The symbols move the states like this.
* | bu vo ze fi fo di vu
z965 | z425 z250 z72 none z356 none none
z794 | z966 z705 z334 z928 z292 z585 z62
z109 | z298 z685 z178 z159 z585 z292 z299
z93 | z765 z463 z742 z995 z374 z736 z162
z181 | none none z625 z994 z868 none z247
z56 | none none z954 none z753 z994 z219
z310 | z881 z489 z24 z812 z582 z162 z736
z299 | z625 none none z813 z540 none z109
z160 | z334 z255 z966 z223 z256 z443 z550
z95 | none z247 z377 z425 z771 none none
z241 | z582 z813 none none z881 none z72
z588 | z251 z968 z807 z585 z159 z928 z626
z326 | z950 z845 z282 z292 z928 z159 z649
z950 | z326 z374 z219 z720 z463 z185 z954
z223 | z151 z742 z463 z160 z219 z396 z753
z251 | z588 z736 z396 z632 z185 z463 z489
z369 | z868 none z540 z202 none none z462
z954 | z649 z612 z56 z218 z633 z512 z950
z720 | z292 z420 z256 z950 z966 z298 z218
z178 | z247 none z109 z250 z462 none none
z845 | z374 z326 none none z765 z72 none
z702 | z540 z812 z868 z489 z625 z793 z632
z626 | z489 z881 z202 z540 z813 z859 z588
z162 | z230 z633 z7 z305 z612 z310 z93
z968 | z736 z588 z356 z172 z72 z765 z881
z868 | z369 z817 z702 z226 z181 z550 z443
z813 | z512 z241 z731 z299 z626 z649 z159
z24 | z831 z226 z310 z817 z400 z7 z826
z425 | z965 z568 z115 z95 z826 z358 z400
z568 | z250 z425 z185 z247 z396 z219 z994
z817 | none z868 z812 z24 none none z771
z632 | z585 z630 z443 z251 z298 z966 z702
z218 | none none none z954 z793 z625 z720
z151 | z223 z229 z928 z334 z282 z807 z562
z685 | z377 z109 none z72 z172 none none
z859 | z633 z230 z562 z62 z649 z626 z928
z202 | z226 z831 z626 z369 z731 z562 z807
z298 | z109 z377 z247 z185 z632 z720 z625
z4 | z812 z540 none z881 none none z172
z255 | none z160 z995 z742 none z771 none
z72 | z115 z159 z965 z685 z968 z845 z241
z159 | z185 z72 z250 z109 z588 z326 z813
z172 | z630 z585 z599 z968 z685 z705 z4
z185 | z159 z115 z568 z298 z251 z950 z512
z731 | z994 none z813 none z202 none z250
z358 | none z219 z374 none z742 z425 none
z297 | none z625 none z582 z812 none z377
z400 | none z994 z582 none z24 none z425
z771 | z599 z443 z630 z826 z95 z255 z817
z420 | none z720 none z374 z995 z377 none
z374 | z845 z950 z358 z420 z93 z115 z612
z282 | z219 none z326 none z151 z250 none
z562 | z753 none z859 none none z202 z151
z247 | z178 z95 z298 z568 z443 z256 z181
z826 | z356 z396 z736 z771 z425 z742 z24
z742 | z229 z223 z93 z255 z358 z826 z7
z966 | z794 z995 z160 z463 z720 z632 z793
z443 | z462 z771 z632 z396 z247 z160 z868
z812 | z4 z702 z817 z310 z297 z305 z630
z831 | z24 z202 z881 none none none z356
z625 | z299 z297 z181 z512 z702 z218 z298
z219 | z282 z358 z950 z256 z223 z568 z56
z793 | z62 z305 z550 z633 z218 z702 z966
z928 | z463 z765 z151 z794 z326 z588 z859
z736 | z968 z251 z826 z630 z115 z93 z310
z649 | z954 none none none z859 z813 z326
z305 | none z793 none z162 none z812 z995
z377 | z685 z298 z95 z115 z630 z420 z297
z995 | z705 z966 z255 z93 z420 z630 z305
z396 | z807 z826 z251 z443 z568 z223 z226
z62 | z793 none none z859 none z540 z794
z489 | z626 z310 z226 z702 z512 z633 z251
z550 | none none z793 z753 none z868 z160
z356 | z826 z807 z968 z599 z965 z229 z831
z462 | z443 z599 z585 z807 z178 z334 z369
z881 | z310 z626 z831 z4 z241 z230 z968
z7 | none z753 z162 none none z24 z742
z585 | z632 z172 z462 z588 z109 z794 z540
z807 | z396 z356 z588 z462 z250 z151 z202
z256 | none none z720 z219 z160 z247 none
z612 | none z954 none none z162 z582 z374
z229 | z742 z151 z765 none none z356 none
z292 | z720 none none z326 z794 z109 none
z994 | z731 z400 z512 z181 z226 z56 z568
z582 | z241 z512 z400 z297 z310 z612 z115
z633 | z859 z162 z753 z793 z954 z489 z463
z630 | z172 z632 z771 z736 z377 z995 z812
z512 | z813 z582 z994 z625 z489 z954 z185
z765 | z93 z928 z229 z705 z845 z968 z230
z540 | z702 z4 z369 z626 z299 z62 z585
z115 | z72 z185 z425 z377 z736 z374 z582
z226 | z202 z24 z489 z868 z994 z753 z396
z463 | z928 z93 z223 z966 z950 z251 z633
z753 | z562 z7 z633 z550 z56 z226 z223
z599 | z771 z462 z172 z356 none none none
z230 | z162 z859 none none none z881 z765
z705 | z995 z794 none z765 none z172 none
z250 | z568 z965 z159 z178 z807 z282 z731
z334 | z160 none z794 z151 none z462 none

The rows follow the links: the fewer symbols apart two states are, the more alike their rows tend to be.

Each row is also shifted at random along 2 hidden directions that mean nothing.

The rows of 90 states, shuffled:
Each row is one state's numbers.
v1: -12;19;-26;23;32;28;42;21;-34;16;26;-43;-29;-6;-26;-30;-102;-29;9;43;62;68;8;61;79;61;-53
v2: 49;-39;-22;10;-42;-21;26;-16;-14;-40;44;9;-13;-34;-5;48;13;27;11;-45;-70;-2;17;-46;-15;-51;-20
v3: -52;21;-19;-16;40;21;5;38;-10;-3;-27;-13;-14;76;5;-44;-5;-24;12;47;7;-1;30;31;33;-91;3
v4: -13;-63;-29;-26;24;-50;-40;53;10;24;-15;20;-32;-16;30;17;35;25;10;-35;29;-12;26;45;-40;24;60
v5: -39;-33;-45;10;-74;-16;24;-36;-9;-49;25;28;-29;-29;-2;39;17;30;3;-43;-38;-11;48;-52;-37;-41;-35
v6: -18;-59;38;-10;24;37;14;51;-13;-50;-3;7;17;62;-24;-39;-21;-26;-13;-47;38;0;-22;36;39;-60;0
v7: -40;25;-5;9;-22;-20;-19;-94;23;38;24;-16;-17;-51;3;6;-16;13;-6;27;-47;2;1;-49;40;74;-18
v8: -57;62;42;22;-73;-25;11;-36;3;-3;40;26;28;-6;-1;39;38;21;-3;23;-56;-31;-10;-54;-34;-52;-37
v9: -52;-91;-25;-25;-40;-41;40;-58;-12;-37;-40;-15;-13;-60;-39;12;-18;18;38;-22;-38;-16;28;-41;-10;41;8
v10: -52;-65;-33;-3;-25;15;56;-102;-30;-25;-35;-42;-5;-38;-43;-69;-71;-61;5;-15;-23;63;-22;-32;46;140;-4
v11: -77;44;49;20;27;-37;-41;32;-2;45;4;-5;5;-16;13;38;20;44;-20;35;41;-41;-6;31;-13;-3;-14
v12: -132;-53;43;-8;15;49;18;72;1;-28;-16;-9;48;72;24;-38;16;-12;-25;-68;25;17;-34;46;-8;-80;4
v13: 4;38;-17;40;12;27;-22;49;8;29;29;-12;-4;56;12;-10;19;-33;-3;31;17;55;21;32;-18;-5;1
v14: -91;26;-25;40;-64;-23;10;-57;8;9;16;-37;-17;-12;19;34;-45;24;31;28;-51;-7;27;-34;55;-105;-27
v15: 71;-49;-20;43;21;34;-41;70;34;-13;63;5;-25;55;38;-11;6;-13;8;-60;33;10;1;26;-22;-22;-14
v16: 10;36;-48;-36;47;-48;19;57;-10;9;-23;-14;-21;-27;-20;19;-29;52;8;17;49;-29;33;49;36;-29;28
v17: -95;-47;-42;6;-36;11;-2;-88;-11;-2;-1;-46;-24;-12;-17;-18;-101;-49;15;-34;-29;56;1;-31;82;-14;-34
v18: -200;31;36;-3;55;35;1;28;-11;8;-49;-30;26;37;-8;-55;-50;-23;-12;31;43;25;-25;73;85;-25;36
v19: -137;-36;28;-14;25;-27;0;40;-15;-37;-36;-18;31;-19;9;6;-10;20;-12;-52;37;-27;-18;54;-7;-20;-30
v20: -4;54;59;19;22;45;8;63;9;-6;30;-6;33;58;-14;-10;-10;-8;-26;25;42;14;2;43;13;-83;-30
v21: 85;-28;38;-30;-52;-4;24;-50;-15;-29;-23;13;28;-63;0;21;3;15;-19;-24;-64;-10;-37;-70;-27;42;-17
v22: 109;-57;-26;-17;-25;29;37;-74;-26;-33;-50;-20;-9;-18;-28;-61;-17;-53;16;-25;-26;30;3;-41;8;78;1
v23: 32;30;23;-29;-38;-35;-40;-58;-17;39;-13;-8;52;-58;25;7;-9;18;-8;22;-39;-28;-24;-42;13;5;37
v24: 7;45;28;-10;32;-32;-29;27;6;68;-36;-32;29;-49;30;8;-39;7;4;31;52;-16;-16;50;61;15;39
v25: 29;-59;-20;-39;34;34;53;38;-13;-29;-20;8;-25;40;-33;-38;28;-22;30;-52;64;24;21;53;-30;83;23
v26: 95;-43;29;-13;-35;-20;34;-62;-12;-47;-22;31;28;-72;-14;-12;33;9;-8;-39;-40;-5;-15;-45;-62;98;0
v27: -63;-42;41;-17;51;29;-33;7;2;27;-53;-38;20;15;19;-52;-68;-39;-20;-32;29;34;-16;66;92;-21;32
v28: -18;33;9;-33;-66;47;13;-25;19;-30;-18;14;36;67;-7;-14;20;-28;-19;29;-54;9;-5;-72;-17;-114;7
v29: -72;40;-18;9;-60;25;13;-49;5;-11;47;4;-9;34;-5;-19;39;-46;-10;33;-67;-11;25;-53;-12;-70;-25
v30: -16;-16;47;17;43;35;11;50;14;-30;33;-6;11;55;19;19;-3;-22;-33;-46;41;18;-13;37;17;-77;-52
v31: -27;25;-23;-35;-69;59;-40;-16;22;28;-5;18;-26;33;38;-22;69;-21;16;22;-78;-23;12;-43;-58;-42;36
v32: -15;-30;31;-19;-59;10;1;-42;-20;-49;-32;-9;10;22;-15;-22;-8;-32;-27;-54;-63;30;-23;-56;11;-51;5
v33: -94;-54;-8;-48;30;-23;23;57;-23;-48;-27;4;-27;0;-29;22;29;19;30;-62;33;-33;30;50;11;-31;13
v34: -12;-41;39;4;14;-26;12;72;9;-54;14;26;53;33;7;48;25;24;-22;-56;26;-49;7;17;-34;-156;-41
v35: -21;24;36;33;43;-48;-24;25;15;61;6;-20;23;-30;29;4;-51;24;-30;42;29;7;-22;41;75;-5;-9
v36: -3;-58;-23;-2;-47;-23;-11;-108;-2;12;-25;-39;-3;-79;-3;-17;-82;-8;20;-26;-19;5;10;-50;47;77;37
v37: -4;-40;-17;-7;40;-16;29;38;-9;-38;-21;-9;5;4;-1;-21;-19;41;11;-31;51;-32;23;47;40;-48;2
v38: -31;32;-19;19;-65;-19;-14;-58;-4;48;29;-35;-25;-45;31;36;-44;14;1;35;-70;13;21;-41;60;13;-6
v39: -67;57;30;-26;-52;17;24;-33;-5;-6;-13;15;5;44;-10;-33;11;-37;-8;8;-63;15;-14;-48;-10;-31;-11
v40: 149;-67;-19;14;40;-21;-39;70;17;3;39;10;-33;-10;31;54;52;36;27;-50;29;-32;32;36;-40;0;-9
v41: -65;53;-32;-14;29;44;26;56;-18;-8;-9;21;-11;60;-31;-37;32;-5;41;49;14;0;30;37;-40;-32;27
v42: 23;29;-44;28;60;-30;-33;20;23;53;39;-11;-5;-76;4;20;-59;5;6;59;82;17;19;77;86;77;8
v43: -38;47;-16;-10;-63;-45;-51;-34;16;37;-10;-1;0;-20;43;13;64;10;15;-6;-79;-59;32;-73;-44;-41;5
v44: -63;60;26;2;43;39;-20;38;9;47;-6;1;29;39;17;-47;-15;-18;-20;46;64;21;-27;28;4;21;57
v45: -15;41;37;-22;-56;-15;2;-84;-10;14;-25;-10;28;-19;-27;27;-16;21;-8;21;-65;-30;-9;-35;39;-81;20
v46: -8;-44;-34;-37;-57;39;-40;-38;26;18;-14;-29;0;36;34;-26;5;-47;8;-47;-56;6;24;-42;14;-51;40
v47: 46;34;23;-30;-35;30;-2;-94;10;40;-15;-24;3;-20;7;-45;-59;-42;3;28;-39;34;-40;-28;57;65;29
v48: 84;41;42;-32;43;-21;-14;40;5;38;-31;17;11;-33;24;8;50;25;2;48;74;-13;-15;33;-90;97;44
v49: 31;-51;-49;-22;-45;-27;5;-11;-15;-42;1;11;6;-17;-3;33;8;19;-3;-41;-73;-42;20;-70;9;-94;-3
v50: 73;33;21;-24;34;9;-14;12;25;46;-26;-3;9;25;-3;-38;-13;-37;-10;31;58;47;-15;25;41;40;45
v51: 30;-64;-25;-4;55;-26;-25;16;-10;16;-42;-25;-48;-51;-14;9;-67;18;13;-33;57;-1;-3;32;63;82;51
v52: 34;-56;38;-22;62;-40;-35;-2;-10;9;-49;-2;5;-50;13;-22;-68;27;-9;-53;56;6;-48;66;81;74;46
v53: -40;29;-39;19;29;-44;17;81;-3;-1;41;12;-10;12;-13;53;67;38;17;44;21;-27;20;49;-83;-48;-50
v54: -55;-55;-22;47;42;-36;30;10;-8;-10;10;-15;-21;-19;-28;-2;-71;25;2;-71;48;-15;18;52;69;-31;-37
v55: 111;25;-24;-15;-51;-19;36;-74;-27;-18;-5;23;-30;-42;-20;23;-13;22;12;32;-56;-3;17;-60;-39;4;10
v56: 79;56;39;33;32;-28;16;57;-1;-18;56;22;23;26;-21;34;27;43;-20;15;44;-3;-2;41;-21;-50;-48
v57: 53;13;-31;27;-16;29;-20;-55;2;35;28;-15;-28;20;7;-18;-17;-27;-7;36;-46;52;15;-39;9;69;-12
v58: -10;36;8;45;-23;12;15;-105;-1;8;9;-33;8;-15;-37;-30;-101;-63;-1;50;-21;31;-25;-25;98;72;-39
v59: -128;-51;-14;53;33;34;19;-9;-12;-49;12;-55;-29;11;-20;-10;-61;-50;8;-19;48;53;15;59;56;13;-39
v60: 51;34;39;19;-53;-25;-37;-56;4;38;37;0;19;-36;14;18;-12;1;7;49;-53;12;-11;-23;6;3;-25
v61: -10;-28;6;-24;-46;-29;-52;-60;20;3;-9;-23;39;-39;46;11;-22;1;-33;-37;-63;-24;-42;-36;27;-27;42
v62: -14;45;-30;26;24;-44;-16;42;39;41;35;9;-31;14;23;45;65;43;8;33;30;-6;12;33;-53;31;-18
v63: -69;52;42;-35;-59;-18;-66;-44;29;31;22;37;28;13;42;13;53;29;-14;15;-50;-67;5;-63;-40;-76;29
v64: -50;47;-47;-6;-45;-33;35;-73;-10;4;6;14;-18;-37;-24;-3;-9;15;14;47;-48;-15;6;-32;-24;33;3
v65: -102;37;-10;-35;30;32;-36;53;3;41;-14;4;-25;58;30;-28;15;-19;-10;19;29;11;11;73;12;-19;46
v66: 70;28;55;35;56;54;-24;39;22;45;41;21;24;39;19;-16;0;-31;-12;41;42;35;-28;42;-4;17;-2
v67: -16;-43;-34;-26;-60;-17;-21;-46;36;-11;-24;-3;-24;-45;-1;6;33;7;5;-30;-51;-11;20;-47;-29;43;49
v68: -133;35;25;6;-35;-38;24;-98;-11;6;-28;-20;19;-62;2;-9;-71;-13;-8;26;-43;-21;-25;-32;59;5;9
v69: 4;-46;-26;19;32;-44;23;46;3;-28;12;11;-17;-29;0;15;11;35;41;-53;20;-7;2;41;-40;24;-45
v70: -76;13;-39;-7;-43;28;39;-59;-18;1;-29;19;-20;7;-21;-42;5;-36;34;32;-45;4;33;-39;2;10;17
v71: 45;27;-32;-35;-60;-24;-29;-52;1;33;-3;5;-30;-27;19;20;8;-9;-1;37;-61;-9;38;-48;-4;3;52
v72: -1;52;-34;-30;37;41;-28;57;11;38;-15;-13;-29;50;29;-42;0;-29;40;19;38;-1;21;48;12;-62;39
v73: -129;19;-25;-2;56;-16;-28;22;26;66;-53;-50;-47;-44;8;-4;-100;27;1;11;34;0;18;65;107;6;78
v74: -1;59;46;-24;35;-21;22;46;10;7;4;-28;25;-4;-8;1;-10;14;-37;56;33;-28;-25;39;39;-62;24
v75: 28;-28;1;-54;15;44;-56;109;30;-12;-2;65;-22;114;39;-16;137;3;18;-48;14;-22;28;-20;-137;-96;51
v76: -17;42;-21;29;32;-45;40;50;-5;-22;34;-22;-35;-12;-17;37;10;32;17;22;37;-40;10;51;21;-110;-42
v77: -12;38;36;35;33;60;11;40;-14;9;27;-11;53;37;-18;-18;12;-23;-38;45;53;23;-15;38;-5;-11;-49
v78: 11;-49;-24;32;21;34;34;43;10;-40;32;5;-37;54;23;-1;2;-11;-10;-42;24;25;23;60;8;-49;-29
v79: 46;23;-43;23;-24;44;44;-60;-11;-17;27;-24;7;-8;-32;-2;2;-22;10;29;-46;52;9;-32;-3;3;-18
v80: 10;41;-23;6;49;27;29;49;-7;-3;17;15;-42;43;-28;4;39;-23;6;32;66;48;23;35;-28;53;-37
v81: 77;-40;-22;-16;32;22;-31;43;10;-4;-25;2;-13;44;25;-39;-19;-27;12;-49;25;22;24;40;14;40;38
v82: 34;4;-22;-10;-37;26;12;-82;0;31;-45;-34;-25;-12;29;-56;-29;-54;-3;37;-51;41;7;-21;28;63;70
v83: 71;48;52;23;14;-22;18;81;-2;-17;45;29;50;29;-11;46;96;31;-26;23;9;-35;-20;23;-118;-38;-55
v84: -35;15;-31;52;-58;-32;-6;-20;1;-3;43;12;-19;-21;-3;45;51;22;18;28;-62;-36;14;-70;-25;-34;-40
v85: -101;24;-32;-2;44;-42;-29;25;1;62;-37;-13;-36;-36;24;-1;-30;11;25;29;72;2;-13;76;31;72;57
v86: -48;34;-33;25;22;29;-30;45;12;27;24;16;-28;48;14;-44;30;-18;-5;35;37;36;21;39;-15;32;-19
v87: 18;-32;52;23;41;-25;-46;70;12;-25;39;8;53;8;47;46;2;31;-39;-31;29;-52;-12;21;-10;-77;-14
v88: 8;56;31;20;-63;-44;14;-38;-13;-2;31;-14;31;-13;11;27;16;21;-8;33;-68;-25;0;-67;14;-68;-34
v89: 49;35;-42;-35;-55;40;28;-48;-3;-5;-16;2;-14;31;-13;-26;-40;-33;15;22;-52;14;-15;-42;44;-15;1
v90: -10;47;35;-6;44;-44;32;64;-18;9;-12;16;33;-19;-33;14;42;28;2;46;45;-15;-23;27;-45;3;15

Some states, each with its row:
z251 v16
z181 v58
z812 v83
z151 v36
z859 v40
z396 v55
z223 v49
z162 v69
z702 v56
z765 v4
z310 v53
z826 v64
z630 v90
z793 v34
z954 v78
z813 v13
z753 v2
z968 v85
z868 v88
z115 v41
z185 v3
z334 v61
z994 v79
z720 v6
z72 v65
z626 v42
z172 v48
z633 v54

Row, symbols taken left to right, then the row they reach:
v1 fo ze: v14
v46 ze vo: v75
v20 fo vu: v74
v82 fi fo: v23
v66 fi di: v15
v72 fo ze: v71
v8 vo vu: v45
v38 vo ze: v62
v87 vu: v52
v35 vo: v11
v37 fo ze: v22
v81 bu vo: v25
v68 fi di: v9
v18 bu: v44
v73 fo fi: v50
v51 fi fo: v27
v84 vu fo: v70
v33 fo fi: v12

